[123 136 104 119 144] ⇒ 123, 144

[117 108 105  98] ⇒ 117, 98

[131 113 149 123 133 115 154] ⇒ 131, 154

[142 135 154 145] ⇒ 142, 145

[[115 120 124 118]
 [126 146 143 115]
 [153 151 143 141]] ⇒ 115, 141

[[116 135 150 124 112 140 108]
 [128 128 127 128 128 128 129]
 [134 132 131 110 121 118 129]] ⇒ 116, 129
---
[132 127 153 138 152 130 134] => 134
[138 144 149 119 135 149] => 149
[156 143 150 126] => 126
[128 113 126 100 120 130] => 130
[106 111 150 144 141 130] => 130
[151 133 136 108 134 134] => 134
[107 150 128 122 127] => 127
---
[ 99 133 144 144 125 122]
144
[ 99 120 125 126 139 139 153]
139
[108 120 125 131 152]
125
[105 130 120 144 128]
120
[105 114 133 139]
114
[151 101 104 132 107 107]
132
[140 130 124 100]
130
[143 124 154 140 140]
154
---
[[119 125 119 130 102 119]
 [144 123 108 119 120 124]
 [140 128 112 118 115 130]] gives 130

[[135 154 100 127]
 [113 126 132 152]
 [138 127 128 131]] gives 131

[[115 126 132 152 141 144]
 [120 115 143 130 119 131]
 [139 139 115 126 139 124]] gives 124

[[128 127 136 113]
 [137 157 120 118]
 [136 109 109 138]] gives 138

[[134 103 126 134 132 144]
 [123 156 128 118 124 108]
 [133 105 125 131 132 143]] gives 143

[[125 115 118 135 137]
 [119 114 129 121 123]
 [113 133 149 125 110]] gives 110

[[126 127 146 124 120 117 113]
 [119 114 128 133 135 145  99]
 [132 120 138 133 101 133 123]] gives 123

[[147 114 140 118]
 [135 155 100 127]
 [123 101 157 128]] gives 128

[[137 157 116 127 105]
 [156 152 117 138 108]
 [148 118  99 142 121]] gives 121
---
104	125	127	115
148	134	126	134
112	128	126	117
>> 117

129	110	137	155	129
121	136	132	156	117
118	126	125	140	132
>> 132

139	135	123	135	136	125
132	143	112	144	144	118
135	121	152	108	108	140
>> 140

132	133	125	114	123	107	125
126	142	127	123	129	117	113
104	130	127	126	134	148	132
>> 132

131	119	120	125	122	135	116
128	152	131	120	140	120	133
111	151	140	136	157	108	121
>> 121

143	124	113	106	136
151	128	117	145	126
141	136	122	157	135
>> 135

140	131	142	150	132	127	149
130	145	144	133	153	153	127
149	128	140	151	128	124	154
>> 154
---
121	120	142	122	150	122 -> 142

138	143	108	127	115	123	133
138	140	108	126	116	124	133
142	120	122	142	123	100	131
-> 122

144	103	127	139	112	143 -> 127

101	115	108	142	118	117
155	135	127	112	145	108
-> 127

109	148	118	98 -> 118

136	155	153	152	116	157 -> 153

123	104	118	125	113
133	153	138	129	145
137	135	140	154	117
-> 140

115	120	128	124	139	142	151 -> 128

127	103	118	98	105	121	113 -> 118
---
[140 124 120 126 101 120] Out: 140, 120

[[139 125 133  99]
 [117 129 120 146]
 [117 120 117 119]] Out: 139, 119

[151 141 135 132 151 153] Out: 151, 153

[101 138 101 108 101 141] Out: 101, 141

[124 123 122 154 132] Out: 124, 132

[[155 125 148 148 157 134]
 [105 144 147 105 115 124]] Out: 155, 124

[[136 122 151 127 143 130]
 [126 136 104 115 123 123]] Out: 136, 123

[155 134 138 128 116 129] Out: 155, 129
---
[145, 105, 125, 153, 103, 112, 142] Out: 112
[[126, 128, 114, 152, 140, 118, 100], [152, 125, 118, 151, 143, 115, 129]] Out: 118
[[108, 113, 134, 101], [109, 110, 110, 126]] Out: 134
[[142, 102, 126, 131, 137, 117], [114, 122, 130, 99, 157, 126]] Out: 137
[100, 124, 140, 112] Out: 140
[[130, 133, 130, 105], [138, 134, 126, 127], [129, 114, 128, 117]] Out: 130
[126, 126, 143, 157] Out: 143
---
[[131 125 129 132 134 134 122 127 125 128 136]
 [123 127 128 145 132 126 128 131 125 129 117]
 [121 134 129 116 128 137 114 135 127 127 125]
 [135 121 126 111 123 129 132 131 127 131 128]
 [127 128 118 119 126 137 126 130 132 127 129]
 [133 126 126 141 131 123 135 129 131 130 129]
 [128 131 124 131 127 137 125 130 127 130 133]
 [129 131 129 152 124 128 129 127 127 129 119]
 [128 125 124 108 131 131 134 130 131 126 127]
 [130 120 124 130 129 138 126 129 126 129 131]
 [138 131 135 138 128 125 125 134 129 130 124]
 [125 129 137 110 122 130 124 129 128 127 124]] gives 138

[[130 141 129 127 126 127]
 [130 150 129 110 127 141]
 [110 130 141 127 127 126]
 [141 130 127 126 127 127]
 [150 130 110 127 141 127]] gives 141

[[125 125 136 140 134 128 132 132 123 125]
 [122 119 126 128 145 145 122 124 121 132]
 [137 141 126 130 106 130 147 127 133 113]
 [120 125 130 117  99 135 132 133 124 113]
 [135 127 129 125 121 131 143 127 117 114]] gives 120

[[124 137 138 128 125 123 130 130]
 [127 133 127 131 121 127 131 137]
 [130 124 131 130 141 133 126 117]
 [129 124 120 129 122 130 131 139]
 [127 129 127 128 125 127 136 125]
 [129 130 126 131 121 129 122 151]
 [129 130 126 131 123 128 131 139]
 [132 117 119 126 135 134 120 127]] gives 129

[[138 127 138 119 128 144 141 110 129 120 107]
 [153 135 140 117 135 124 116 125 149 115 107]
 [117 108 148 131 124 110 118 102 111 145 109]
 [128 136 135 145 146 154 118 135 143 113 117]
 [143 103 139 129 133 150 121 123 150 114 110]
 [123 137 142 131 104 110 108 143 133 152 133]
 [103 104 143 117 135 131 124 139 125 122 153]] gives 123
